Below is a small trained network, with its code and all its weights. Each question gives an input and a class and asks what happens when units are switched off, that is, made to give their printed mean instead of their output.

import numpy as np


def w(rows, s, z=0):
    codes = np.array(rows[::2]) - 128.0
    scale = np.full(codes.shape[1], s)
    scale[-1] = z or s
    return codes * scale


def norm(h):
    return h / np.sqrt((h * h).mean(-1, keepdims=True) + 1e-5)


def f(y):
    return np.maximum(y, 0)


def log_softmax(a):
    a = a - a.max(-1, keepdims=True)
    return a - np.log(np.exp(a).sum(-1, keepdims=True))


def net(x, mask):
    res = np.array(x, float).reshape(1, 7) / 4 @ E
    u = 0
    for l in range(2):
        y = f(norm(res) @ A[l][:, :-1].T + A[l][:, -1])
        res = res + np.where(mask[u : u + 14], y, B[l][:, -1]) @ B[l][:, :-1]
        u += 14
    return log_softmax(norm(res)[-1] @ U[:, :-1].T + U[:, -1])


A, B = {}, {}
E = w([
[60,217,112,151,150,90,174],'x0',
[190,213,150,143,11,152,79],'x1',
[141,208,74,110,167,82,149],'x2',
[122,167,166,189,104,37,136],'x3',
[115,119,109,202,145,159,192],'x4',
[126,139,141,104,123,114,199],'x5',
[184,125,178,98,199,152,158],'x6',
],0.0012)
A[0] = w([
[96,66,96,124,184,161,130,3],'0.n0',
[156,164,98,110,129,168,111,46],'0.n1',
[76,98,114,100,233,117,111,38],'0.n2',
[173,170,141,40,149,161,153,57],'0.n3',
[215,82,127,78,144,156,141,17],'0.n4',
[184,145,94,136,131,167,110,60],'0.n5',
[170,79,132,135,136,141,83,9],'0.n6',
[116,138,84,58,98,89,46,98],'0.n7',
[161,153,146,141,2,146,127,154],'0.n8',
[177,160,126,177,97,141,94,24],'0.n9',
[159,121,238,138,137,70,104,90],'0.n10',
[51,130,133,184,98,63,150,106],'0.n11',
[177,167,145,122,56,122,116,96],'0.n12',
[158,174,138,33,153,135,144,34],'0.n13',
],0.0024,0.0011)
B[0] = w([
[112,83,152,185,20,165,150,172],'0.n0',
[88,142,133,77,118,95,151,147],'0.n1',
[145,125,131,131,3,187,192,190],'0.n2',
[66,82,120,125,205,69,97,169],'0.n3',
[94,74,211,122,218,127,66,171],'0.n4',
[67,158,133,77,141,120,143,149],'0.n5',
[161,151,150,122,181,93,88,152],'0.n6',
[172,133,152,196,114,221,164,204],'0.n7',
[176,139,139,164,85,200,220,248],'0.n8',
[168,199,121,108,117,160,137,163],'0.n9',
[74,197,36,121,92,157,180,190],'0.n10',
[166,72,109,62,196,103,103,206],'0.n11',
[145,138,142,147,97,173,197,207],'0.n12',
[71,65,104,106,186,72,82,162],'0.n13',
],0.0023,0.0017)
A[1] = w([
[120,171,92,122,79,169,99,44],'1.n0',
[143,175,134,120,19,132,113,118],'1.n1',
[158,110,172,136,70,186,68,83],'1.n2',
[124,156,148,154,162,162,156,2],'1.n3',
[116,116,110,134,87,132,17,221],'1.n4',
[98,113,154,112,170,111,149,87],'1.n5',
[98,155,120,95,195,91,174,211],'1.n6',
[100,148,57,116,142,185,132,174],'1.n7',
[133,48,141,161,106,149,142,102],'1.n8',
[92,192,116,150,101,59,138,108],'1.n9',
[153,128,111,90,145,148,127,32],'1.n10',
[176,197,117,148,175,86,98,111],'1.n11',
[111,112,110,159,85,134,51,178],'1.n12',
[119,104,161,126,124,121,2,87],'1.n13',
],0.0037,0.00084)
B[1] = w([
[184,201,177,177,133,94,188,189],'1.n0',
[163,138,204,188,115,205,252,250],'1.n1',
[102,164,81,142,158,16,141,223],'1.n2',
[183,131,177,157,79,166,140,149],'1.n3',
[204,156,205,152,178,176,140,192],'1.n4',
[152,156,125,134,73,156,98,171],'1.n5',
[162,178,125,126,74,113,58,223],'1.n6',
[144,172,150,151,45,62,140,192],'1.n7',
[46,82,71,88,134,157,133,208],'1.n8',
[95,37,93,121,188,141,67,213],'1.n9',
[91,98,171,104,120,122,118,143],'1.n10',
[67,110,73,194,59,105,167,185],'1.n11',
[179,141,188,100,174,163,140,182],'1.n12',
[200,158,185,152,203,112,84,170],'1.n13',
],0.0032,0.0024)
U = w([
[127,194,120,24,94,85,71,4],'0',
[34,1,108,117,101,214,195,129],'1',
[176,58,196,91,251,162,19,136],'2',
[206,235,181,217,77,167,220,190],'3',
[49,166,12,166,104,23,87,142],'4',
],0.0076,0.0035)

Each question gives the input, the list of numbers given to net, and the class t.
The units are the neurons (one row each of A and B). Each row of codes is followed by its name. A weight is (code - 128) times the scale printed after its matrix; where a second scale follows, it is the last column's (A, B and U).
mask holds one flag per neuron, layer by layer. A switched-off neuron (its flag False) gives its mean, the last column of its row in B, instead of its output. The means were averaged over made-up inputs and are rounded, as every weight is.
A unit's drop is (log p(t) with every unit on - log p(t) with that unit switched off) / (log p(t) with every unit on - log p(t) with every unit switched off).
The circuit of an input: a set's keep is (log p(t) with only the set's units on - log p(t) with every unit switched off) / (log p(t) with every unit on - log p(t) with every unit switched off). Starting from the 12 units with the biggest drops (on a tie, the unit counted first), units are removed one at a time, each time the one whose removal leaves the highest keep (on an exact tie, the one counted first), for as long as the keep stays at least 0.8.
units of the circuit, in order: the units of the circuit, biggest drop first
unit that matters most: the unit with the biggest drop
k most important neurons: the k neurons with the biggest drops, biggest first
k most important neurons of layer l: the k neurons of layer l with the biggest drops, biggest first
drop when u is switched off: that unit's drop, to one decimal
input [1,-1,1,-5,-2,3,0], class 0: units of the circuit, in order : 1.n1; 0.n8
input [-1,-4,7,0,-2,-6,3], class 0: units of the circuit, in order : 1.n1; 1.n6
input [4,-6,6,-3,-4,-7,7], class 0: unit that matters most : 0.n2
input [2,-3,2,5,-5,-8,8], class 4: units of the circuit, in order : 1.n11; 1.n1
input [-6,-7,1,8,4,1,2], class 1: 3 most important neurons : 1.n2; 1.n8; 0.n2
input [8,-3,-6,8,7,6,3], class 4: units of the circuit, in order : 1.n1; 0.n8; 1.n4
input [-7,4,-2,-5,2,7,0], class 1: 2 most important neurons of layer 0 : 0.n8; 0.n4
input [0,-1,-8,3,2,3,6], class 1: units of the circuit, in order : 1.n8; 1.n1
input [-2,-2,5,-4,-3,8,1], class 0: 2 most important neurons : 1.n6; 1.n9
input [-1,1,7,7,1,-5,-1], class 4: 2 most important neurons of layer 1 : 1.n9; 1.n11
input [1,-2,-1,1,6,-3,-1], class 4: 4 most important neurons of layer 1 : 1.n1; 1.n4; 1.n12; 1.n7
input [8,2,3,-6,1,5,8], class 4: 2 most important neurons of layer 1 : 1.n1; 1.n4
input [7,0,5,-6,4,8,-4], class 4: 2 most important neurons of layer 1 : 1.n1; 1.n9
input [-4,6,-2,-7,-2,8,7], class 2: most important neuron of layer 0 : 0.n4
input [6,-4,3,2,-1,-2,7], class 4: 2 most important neurons : 1.n1; 0.n8
input [8,-1,-1,-3,-2,8,-1], class 0: drop when 1.n6 is switched off : 0.2
input [4,0,-8,-5,-3,8,5], class 2: drop when 1.n13 is switched off : -0.2
input [4,-5,5,6,-8,-8,-7], class 2: drop when 1.n9 is switched off : 0.2
